Below are the code and all the weights of a small trained network. Each question names an input and a class and asks about switching units off, where a switched-off unit gives its printed mean instead of its output.

import numpy as np


def w(rows, s, z=0):
    codes = np.array(rows[::2]) - 128.0
    scale = np.full(codes.shape[1], s)
    scale[-1] = z or s
    return codes * scale


def f(y):
    return np.maximum(y, 0)


def log_softmax(a):
    a = a - a.max(-1, keepdims=True)
    return a - np.log(np.exp(a).sum(-1, keepdims=True))


def net(x, mask):
    res = np.array(x, float).reshape(1, 4) / 4 @ E
    y = f(res @ A[0][:, :-1].T + A[0][:, -1])
    res = res + np.where(mask, y, B[0][:, -1]) @ B[0][:, :-1]
    return log_softmax(res[-1] @ U[:, :-1].T + U[:, -1])


A, B = {}, {}
E = w([
[35,73,66,49,139,72,136,119],'x0',
[132,140,133,96,48,177,139,61],'x1',
[136,46,123,185,192,103,78,47],'x2',
[169,142,61,139,242,247,137,123],'x3',
],0.012)
A[0] = w([
[147,105,113,100,148,181,157,120,131],'neuron 1',
[156,111,139,144,106,184,112,81,102],'neuron 2',
[163,152,101,140,147,201,131,71,92],'neuron 3',
[161,155,154,139,127,150,136,138,101],'neuron 4',
[79,109,92,81,179,115,120,79,53],'neuron 5',
[80,113,167,99,66,106,128,102,150],'neuron 6',
[98,100,156,66,47,103,120,87,193],'neuron 7',
[101,167,123,92,135,151,170,193,212],'neuron 8',
[135,137,144,84,105,174,143,135,37],'neuron 9',
[149,130,97,105,78,197,114,163,72],'neuron 10',
[150,177,106,97,126,144,174,158,114],'neuron 11',
[72,116,80,118,154,79,112,96,86],'neuron 12',
[92,124,130,128,51,179,133,84,113],'neuron 13',
[175,144,94,170,199,167,126,63,74],'neuron 14',
[119,82,134,185,188,106,58,100,255],'neuron 15',
[89,165,107,93,120,125,124,203,199],'neuron 16',
[101,131,136,149,104,79,139,98,161],'neuron 17',
[99,174,157,151,100,20,143,177,250],'neuron 18',
[21,10,82,92,126,87,143,121,180],'neuron 19',
[154,98,130,177,193,135,119,167,97],'neuron 20',
],0.012,0.0038)
B[0] = w([
[163,107,163,124,92,126,154,118,175],'neuron 1',
[174,205,127,156,98,56,119,129,167],'neuron 2',
[192,152,159,161,117,70,126,151,195],'neuron 3',
[95,105,135,109,103,161,134,142,167],'neuron 4',
[132,26,160,122,96,170,142,101,191],'neuron 5',
[110,225,102,254,156,114,13,52,202],'neuron 6',
[104,191,64,149,163,98,80,76,222],'neuron 7',
[90,183,120,171,90,97,178,114,202],'neuron 8',
[86,111,131,101,107,134,148,122,159],'neuron 9',
[71,139,146,124,108,141,167,114,170],'neuron 10',
[59,108,115,143,101,108,150,172,181],'neuron 11',
[108,98,160,90,97,207,150,169,189],'neuron 12',
[92,176,65,118,131,113,87,131,184],'neuron 13',
[186,175,123,155,159,143,126,133,211],'neuron 14',
[101,39,93,79,164,202,167,103,225],'neuron 15',
[113,170,91,143,105,76,142,124,194],'neuron 16',
[140,162,158,185,156,129,93,105,174],'neuron 17',
[162,115,106,162,56,101,42,102,226],'neuron 18',
[57,70,107,76,39,153,150,133,251],'neuron 19',
[72,100,109,115,220,178,107,111,195],'neuron 20',
],0.0093,0.017)
U = w([
[128,30,156,108,84,177,118,133,137],'0',
[24,164,15,148,86,85,98,128,145],'1',
[173,131,111,136,230,163,151,151,87],'2',
[92,120,148,109,2,95,221,190,154],'3',
[247,193,151,195,56,35,70,141,212],'4',
[120,137,179,36,123,54,105,176,4],'5',
],0.0092,0.0029)

Each question gives the input, the list of numbers given to net, and the class t.
The units are the neurons (one row each of A and B). Each row of codes is followed by its name. A weight is (code - 128) times the scale printed after its matrix; where a second scale follows, it is the last column's (A, B and U).
mask holds one flag per neuron, in row order. A switched-off neuron (its flag False) gives its mean, the last column of its row in B, instead of its output. The means were averaged over made-up inputs and are rounded, as every weight is.
A unit's drop is (log p(t) with every unit on - log p(t) with that unit switched off) / (log p(t) with every unit on - log p(t) with every unit switched off).
The circuit of an input: a set's keep is (log p(t) with only the set's units on - log p(t) with every unit switched off) / (log p(t) with every unit on - log p(t) with every unit switched off). Starting from the 12 units with the biggest drops (on a tie, the unit counted first), units are removed one at a time, each time the one whose removal leaves the highest keep (on an exact tie, the one counted first), for as long as the keep stays at least 0.8.
circuit, biggest first: the units of the circuit, biggest drop first
k most important neurons: the k neurons with the biggest drops, biggest first
drop when u is switched off: that unit's drop, to one decimal
input [-5,6,3,7], class 4: circuit, biggest first : neuron 3
input [7,-5,4,-4], class 0: circuit, biggest first : neuron 12; neuron 5
input [-2,1,-2,1], class 3: 3 most important neurons : neuron 6; neuron 7; neuron 18
input [1,0,-3,6], class 3: circuit, biggest first : neuron 6; neuron 7
input [-6,8,8,7], class 4: 2 most important neurons : neuron 2; neuron 3
input [-6,3,8,6], class 2: 2 most important neurons : neuron 15; neuron 20
input [1,-5,-4,-8], class 4: 2 most important neurons : neuron 18; neuron 15
input [-5,1,-6,-8], class 4: 4 most important neurons : neuron 18; neuron 19; neuron 15; neuron 20
input [-8,6,-6,-3], class 1: 2 most important neurons : neuron 13; neuron 10
input [-4,-8,1,-5], class 4: 2 most important neurons : neuron 18; neuron 19
input [-5,1,-2,3], class 4: 2 most important neurons : neuron 19; neuron 15
input [-4,4,8,-2], class 2: 2 most important neurons : neuron 15; neuron 18
input [-7,-3,-1,2], class 2: 2 most important neurons : neuron 18; neuron 20
input [-8,0,-4,-2], class 3: circuit, biggest first : neuron 6
input [-3,-2,8,-5], class 0: drop when neuron 15 is switched off : 0.4
input [-5,4,8,-8], class 4: drop when neuron 2 is switched off : 0.2
input [-2,5,3,-7], class 4: drop when neuron 19 is switched off : 0.2
